Moves between elements:
Guk w Kob
Guk i Biz
Guk p Pog
Guk u Lor
Guk o Bug
Guk f Nol
Gen w Dag
Gen i Kog
Gen p Tof
Gen u Dav
Gen o Gor
Gen f Kep
Sor w Zep
Sor i Mul
Sor p Dav
Sor u Tof
Sor o Dor
Sor f Mov
Viv w Nol
Viv i Nos
Viv p Lig
Viv u Kom
Viv o Lat
Viv f Kob
Biz w Ded
Biz i Guk
Biz p Gor
Biz u Dor
Biz o Tof
Biz f Gon
Mab w Gem
Mab i Vuv
Mab p Lav
Mab u Lat
Mab o Kom
Mab f Mog
Lor w Gom
Lor i Dor
Lor p Lum
Lor u Guk
Lor o Mul
Lor f Bis
Gon w Nos
Gon i Nol
Gon p Vep
Gon u Bos
Gon o Dol
Gon f Biz
Rif w Lok
Rif i Dur
Rif p Mog
Rif u Lop
Rif o Gil
Rif f Lav
Lop w Kog
Lop i Dag
Lop p Vuk
Lop u Rif
Lop o Sir
Lop f Fot
Gor w Bek
Gor i Pog
Gor p Biz
Gor u Bet
Gor o Gen
Gor f Vep
Gil w Lum
Gil i Guf
Gil p Gom
Gil u Sir
Gil o Rif
Gil f Dal
Tad w Vep
Tad i Lig
Tad p Nos
Tad u Nar
Tad o Pil
Tad f Bek
Vuv w Mov
Vuv i Mab
Vuv p Dop
Vuv u Bur
Vuv o Kod
Vuv f Zep
Nol w Viv
Nol i Gon
Nol p Giz
Nol u Bis
Nol o Zed
Nol f Guk
Dav w Dur
Dav i Lok
Dav p Sor
Dav u Gen
Dav o Bet
Dav f Reg
Sir w Pog
Sir i Bek
Sir p Kob
Sir u Gil
Sir o Lop
Sir f Lig
Fen w Nar
Fen i Mez
Fen p Bos
Fen u Vep
Fen o Reg
Fen f Bet
Fot w Vib
Fot i Pil
Fot p Lat
Fot u Lav
Fot o Lig
Fot f Lop
Ded w Biz
Ded i Kob
Ded p Bek
Ded u Gek
Ded o Nat
Ded f Nos
Lig w Giz
Lig i Tad
Lig p Viv
Lig u Dal
Lig o Fot
Lig f Sir
Kob w Guk
Kob i Ded
Kob p Sir
Kob u Gom
Kob o Vuk
Kob f Viv
Kod w Bos
Kod i Kom
Kod p Nar
Kod u Nos
Kod o Vuv
Kod f Gek
Reg w Dop
Reg i Ras
Reg p Mov
Reg u Kep
Reg o Fen
Reg f Dav
Lat w Zed
Lat i Bur
Lat p Fot
Lat u Mab
Lat o Viv
Lat f Vuk
Kep w Pil
Kep i Vib
Kep p Dol
Kep u Reg
Kep o Vep
Kep f Gen
Vib w Fot
Vib i Kep
Vib p Zed
Vib u Ras
Vib o Giz
Vib f Kog
Nat w Tof
Nat i Vuk
Nat p Dag
Nat u Zep
Nat o Ded
Nat f Bur
Ras w Lav
Ras i Reg
Ras p Gem
Ras u Vib
Ras o Mez
Ras f Lok
Dal w Mez
Dal i Nar
Dal p Kom
Dal u Lig
Dal o Lav
Dal f Gil
Bis w Kom
Bis i Bos
Bis p Mez
Bis u Nol
Bis o Gem
Bis f Lor
Nos w Gon
Nos i Viv
Nos p Tad
Nos u Kod
Nos o Bur
Nos f Ded
Zep w Sor
Zep i Mog
Zep p Dur
Zep u Nat
Zep o Gek
Zep f Vuv
Dag w Gen
Dag i Lop
Dag p Nat
Dag u Dur
Dag o Bek
Dag f Pil
Lav w Ras
Lav i Dop
Lav p Mab
Lav u Fot
Lav o Dal
Lav f Rif
Dop w Reg
Dop i Lav
Dop p Vuv
Dop u Pil
Dop o Nar
Dop f Dur
Giz w Lig
Giz i Vep
Giz p Nol
Giz u Mez
Giz o Vib
Giz f Pog
Lok w Rif
Lok i Dav
Lok p Mul
Lok u Kog
Lok o Lum
Lok f Ras
Dur w Dav
Dur i Rif
Dur p Zep
Dur u Dag
Dur o Guf
Dur f Dop
Pog w Sir
Pog i Gor
Pog p Guk
Pog u Lum
Pog o Kog
Pog f Giz
Guf w Bet
Guf i Gil
Guf p Gek
Guf u Bek
Guf o Dur
Guf f Nar
Tof w Nat
Tof i Bug
Tof p Gen
Tof u Sor
Tof o Biz
Tof f Dol
Nar w Fen
Nar i Dal
Nar p Kod
Nar u Tad
Nar o Dop
Nar f Guf
Bet w Guf
Bet i Lum
Bet p Dor
Bet u Gor
Bet o Dav
Bet f Fen
Bur w Dol
Bur i Lat
Bur p Pil
Bur u Vuv
Bur o Nos
Bur f Nat
Bos w Kod
Bos i Bis
Bos p Fen
Bos u Gon
Bos o Mov
Bos f Dor
Gom w Lor
Gom i Gek
Gom p Gil
Gom u Kob
Gom o Mog
Gom f Kom
Mog w Mul
Mog i Zep
Mog p Rif
Mog u Vuk
Mog o Gom
Mog f Mab
Lum w Gil
Lum i Bet
Lum p Lor
Lum u Pog
Lum o Lok
Lum f Mez
Dor w Gek
Dor i Lor
Dor p Bet
Dor u Biz
Dor o Sor
Dor f Bos
Mez w Dal
Mez i Fen
Mez p Bis
Mez u Giz
Mez o Ras
Mez f Lum
Dol w Bur
Dol i Zed
Dol p Kep
Dol u Mov
Dol o Gon
Dol f Tof
Bek w Gor
Bek i Sir
Bek p Ded
Bek u Guf
Bek o Dag
Bek f Tad
Gem w Mab
Gem i Mov
Gem p Ras
Gem u Zed
Gem o Bis
Gem f Mul
Zed w Lat
Zed i Dol
Zed p Vib
Zed u Gem
Zed o Nol
Zed f Bug
Vep w Tad
Vep i Giz
Vep p Gon
Vep u Fen
Vep o Kep
Vep f Gor
Kom w Bis
Kom i Kod
Kom p Dal
Kom u Viv
Kom o Mab
Kom f Gom
Gek w Dor
Gek i Gom
Gek p Guf
Gek u Ded
Gek o Zep
Gek f Kod
Kog w Lop
Kog i Gen
Kog p Bug
Kog u Lok
Kog o Pog
Kog f Vib
Mul w Mog
Mul i Sor
Mul p Lok
Mul u Bug
Mul o Lor
Mul f Gem
Mov w Vuv
Mov i Gem
Mov p Reg
Mov u Dol
Mov o Bos
Mov f Sor
Vuk w Bug
Vuk i Nat
Vuk p Lop
Vuk u Mog
Vuk o Kob
Vuk f Lat
Bug w Vuk
Bug i Tof
Bug p Kog
Bug u Mul
Bug o Guk
Bug f Zed
Pil w Kep
Pil i Fot
Pil p Bur
Pil u Dop
Pil o Tad
Pil f Dag

In the rows, 45 stands for zero.

The rows follow the links: the fewer symbols apart two elements are, the more alike their rows tend to be.

Each row is also shifted at random along 4 hidden directions that mean nothing.

Some elements, each with a row of numbers:
Mul: 65 50 45 46 51 45 41 45 47 45 43 44 43 51 44 48 47 40 45 45 43 50 41 52 50 44 52 42 40 48 42 52 46 40 46 44 48 46 36 48 44 40 47 44 55 50 52 41 53 42 44 38 45 48 41 43 41 54
Giz: 26 54 43 46 52 45 38 48 40 54 49 43 38 51 46 52 43 51 46 28 45 44 48 35 46 42 43 40 52 51 50 43 49 41 50 40 48 40 45 48 50 52 46 34 47 41 44 44 50 54 58 49 41 42 33 43 51 35
Mab: 42 46 39 55 41 48 37 51 48 43 54 49 43 47 50 55 47 35 53 44 45 49 47 52 44 47 56 48 47 40 51 33 47 43 42 42 38 47 34 60 47 52 41 45 53 49 54 43 46 45 52 45 44 53 36 40 39 53
Bug: 22 50 46 44 56 44 41 43 34 48 32 47 43 42 40 41 45 52 39 43 50 53 35 51 49 42 47 45 39 47 42 48 44 38 53 51 51 45 42 35 50 43 43 40 52 39 52 45 45 48 41 44 40 41 55 47 43 44
Nos: 22 48 47 43 42 46 51 43 40 49 47 48 49 44 50 45 40 47 38 39 37 34 46 43 35 40 40 48 57 40 49 39 45 48 41 49 45 34 45 52 40 46 45 48 43 43 41 52 45 45 50 51 49 47 43 45 50 42
Nol: 35 55 42 44 46 49 36 42 42 51 38 47 45 55 38 49 45 48 38 34 45 41 44 51 43 41 45 46 45 47 51 42 42 41 52 47 56 39 39 44 45 39 44 43 53 41 45 49 48 49 54 42 39 51 42 49 46 51
Lum: 50 44 42 45 42 45 40 44 51 43 53 38 34 54 45 42 55 43 55 45 34 53 47 37 51 43 49 40 46 40 41 51 45 45 38 44 39 56 41 52 57 52 44 37 42 51 43 47 44 49 48 43 50 46 45 46 36 53
Dur: 84 36 49 51 35 46 47 40 48 44 54 40 46 42 57 44 46 40 53 56 45 45 50 39 44 53 52 46 48 36 44 48 44 44 39 46 38 46 46 55 42 53 42 51 44 52 43 38 46 40 35 48 51 43 39 36 44 51
Dal: 31 43 38 48 37 48 36 50 49 46 56 42 36 58 43 47 50 49 48 40 39 44 58 35 45 43 47 42 50 46 52 39 45 50 38 37 35 49 43 59 50 57 42 41 43 47 43 45 41 48 53 48 53 48 40 42 40 48
Dop: 29 42 38 42 37 46 37 52 48 40 57 44 36 45 42 51 45 42 43 51 51 32 59 46 46 45 43 47 49 45 50 41 43 44 42 34 46 44 49 42 45 44 43 52 44 43 42 45 53 36 43 40 42 47 44 41 57 42
Lat: 24 51 44 40 54 47 39 50 37 49 33 52 47 44 40 48 47 47 36 37 56 42 40 57 45 49 42 53 39 54 45 40 47 40 50 43 48 48 46 32 44 34 37 45 46 34 53 49 46 46 45 38 33 48 45 46 44 40
Pog: 67 48 46 37 50 44 39 35 41 48 35 42 47 48 40 49 50 49 45 40 50 51 40 37 45 50 43 43 46 44 41 51 47 46 51 50 50 44 45 42 51 43 45 34 41 46 45 46 50 51 47 46 46 39 44 50 36 44
Lav: 72 45 40 44 41 46 30 53 47 44 46 46 36 50 45 54 44 42 46 47 48 46 52 43 48 50 50 48 43 53 46 44 45 44 40 39 42 46 40 55 49 48 39 39 48 43 50 44 49 45 46 38 43 49 43 42 41 48
Dav: 54 38 46 48 44 35 63 38 52 46 56 40 49 39 53 32 47 38 58 57 39 49 48 38 52 41 43 37 47 42 44 51 37 50 37 52 39 50 40 53 46 51 40 44 44 56 39 40 43 36 38 53 52 45 51 45 49 51
Fot: 42 46 44 44 52 44 38 47 35 49 38 52 47 38 40 48 39 52 40 39 55 45 49 44 47 45 44 48 47 59 50 45 41 46 45 41 39 46 46 40 48 44 40 36 40 36 52 47 40 51 45 40 42 42 47 44 42 35
Mov: 63 45 44 40 36 41 46 43 43 44 50 48 47 50 40 43 46 33 37 53 41 31 49 56 43 40 44 49 45 42 47 51 40 49 49 49 52 48 44 47 42 34 43 47 59 43 41 41 47 37 47 43 42 51 56 49 55 50
Kom: 52 49 46 43 44 47 40 55 43 43 42 55 45 48 39 45 49 38 42 40 48 46 42 48 47 46 46 46 31 45 42 43 45 43 39 35 44 50 49 39 40 37 50 43 44 43 55 53 39 47 48 35 37 50 48 53 35 47
Gil: 32 43 47 41 45 42 42 53 48 41 42 40 39 46 39 37 53 42 40 44 48 48 46 37 53 53 39 45 41 54 37 50 38 48 36 39 41 48 52 38 47 42 46 40 32 41 47 48 46 48 41 32 38 45 51 48 34 46
Kep: 66 42 44 41 46 40 53 42 37 45 45 50 49 37 44 36 38 46 40 45 43 42 49 45 47 40 38 46 49 49 43 53 39 45 50 50 41 44 48 38 46 41 37 41 42 45 41 47 40 44 43 50 48 42 56 48 51 39
Pil: 57 40 43 43 48 39 67 47 38 41 45 52 56 32 48 30 38 48 46 47 43 49 50 43 40 48 43 40 46 52 45 41 36 55 37 49 27 48 45 43 39 44 36 44 36 49 38 37 26 47 41 55 56 37 68 48 41 39
Vuk: 6 46 48 43 56 48 43 47 41 48 36 50 48 43 49 48 44 49 42 39 62 53 40 51 45 51 47 50 40 58 42 43 48 38 53 44 48 46 49 32 48 39 51 44 42 39 55 37 42 53 45 41 43 45 46 42 40 43
Nat: 54 43 52 41 47 49 48 41 37 41 39 50 50 31 53 39 44 46 43 52 49 52 36 49 43 50 46 50 40 45 39 47 45 47 46 53 37 41 48 37 40 42 45 47 37 44 50 45 40 48 37 46 45 47 57 39 44 38
Dag: 50 37 50 52 45 43 59 35 45 52 52 35 57 37 63 47 40 48 61 54 38 56 46 34 41 51 52 44 52 34 50 36 48 50 42 54 34 35 39 58 42 60 46 43 40 50 39 41 41 45 42 57 56 40 42 34 42 36

Where do the symbols, taken in turn from left to right, take each start?
Answer with the element's name.
46 38 41 41 32 40 43 51 46 39 52 39 40 47 41 40 46 42 38 44 39 33 59 40 44 45 40 40 45 40 46 49 43 52 38 38 42 49 54 44 45 42 42 49 40 43 38 47 45 40 44 43 52 47 52 51 48 44
w w w u -> Vep
32 48 43 50 46 52 43 44 37 47 34 43 47 43 45 46 43 47 41 40 48 52 34 44 43 52 45 43 42 48 44 47 44 46 46 48 41 46 44 43 45 43 48 43 38 44 49 51 40 53 43 47 48 49 42 45 34 46
o f u -> Mab
54 44 39 49 49 40 46 48 50 44 48 43 39 50 34 38 47 44 52 42 33 49 52 44 51 39 45 35 40 48 43 44 45 47 44 44 43 54 49 49 49 47 45 36 47 49 43 49 36 46 51 46 47 48 47 52 41 47
w f i f -> Nar
39 45 53 42 50 49 49 35 40 47 42 46 49 45 45 41 39 51 37 46 47 41 40 51 44 44 43 53 45 48 44 52 42 44 51 53 56 35 44 41 46 43 45 56 52 42 42 43 50 37 39 48 48 43 52 46 57 41
f o o f -> Tof
43 51 49 49 40 45 48 32 45 48 46 39 48 48 44 46 46 45 41 44 34 41 42 43 39 41 43 49 46 37 49 49 41 52 51 53 51 36 40 49 43 48 49 52 48 48 32 48 49 46 45 52 52 52 49 44 47 50
i u w f -> Kom
41 47 37 53 54 45 39 40 43 55 48 40 37 44 47 55 40 55 50 34 46 49 46 41 52 42 46 43 53 52 59 38 49 36 47 41 47 40 41 52 48 56 44 38 49 44 43 42 47 51 51 54 45 45 32 37 50 37
f p -> Bug
70 39 44 39 42 42 43 51 46 44 51 49 41 43 38 37 48 47 37 52 47 37 56 45 53 41 38 42 41 52 44 51 40 44 46 41 51 48 48 32 45 32 39 46 44 43 44 42 47 38 43 36 41 41 55 54 57 44
w p p -> Dop
45 42 49 43 35 47 45 45 47 40 54 46 43 45 52 51 47 39 41 57 44 43 41 50 44 46 49 51 48 44 45 42 48 43 41 43 48 46 50 47 40 38 46 54 44 49 45 44 50 33 35 44 52 51 47 41 51 52
i f o -> Kom
55 52 44 49 51 47 45 47 36 46 37 50 51 45 47 38 40 45 41 38 48 47 35 44 42 50 47 49 43 45 40 37 40 53 44 48 41 45 43 48 44 39 47 43 40 40 45 52 35 48 49 50 47 48 53 50 34 46
u p u i -> Tad
25 46 39 32 35 43 41 49 47 42 59 46 39 58 37 48 52 36 35 44 28 27 51 52 40 33 40 51 50 41 52 48 36 50 44 39 54 42 45 51 48 30 41 47 58 51 41 57 56 34 53 43 54 57 47 58 57 57
p w -> Nar
35 41 48 40 36 46 46 49 49 40 55 42 42 41 47 47 46 44 47 51 47 39 45 35 43 45 45 46 53 37 45 47 45 49 36 41 46 43 53 43 41 42 46 49 39 46 40 49 53 43 43 42 50 43 40 47 46 47
f f u -> Bek
27 51 46 43 44 46 58 44 38 50 41 49 55 46 41 35 45 45 39 44 39 36 46 46 42 36 37 43 42 40 45 43 41 54 50 49 47 38 44 39 38 45 42 44 50 51 39 47 35 43 51 51 48 45 58 50 51 37
o f f -> Dol
59 45 47 46 50 49 44 39 39 44 37 45 46 47 45 48 42 51 51 38 46 52 41 36 47 56 49 48 47 45 43 46 49 50 41 47 41 43 49 51 49 57 45 39 35 46 45 52 43 57 45 52 49 44 36 43 36 39
o f -> Fot
32 44 49 48 44 45 40 48 51 45 43 43 38 53 46 44 53 41 44 40 36 51 38 47 47 41 49 40 42 43 39 49 47 43 46 44 46 44 42 50 49 43 49 42 54 52 47 49 46 43 48 42 46 46 45 49 35 57
p w f -> Dal
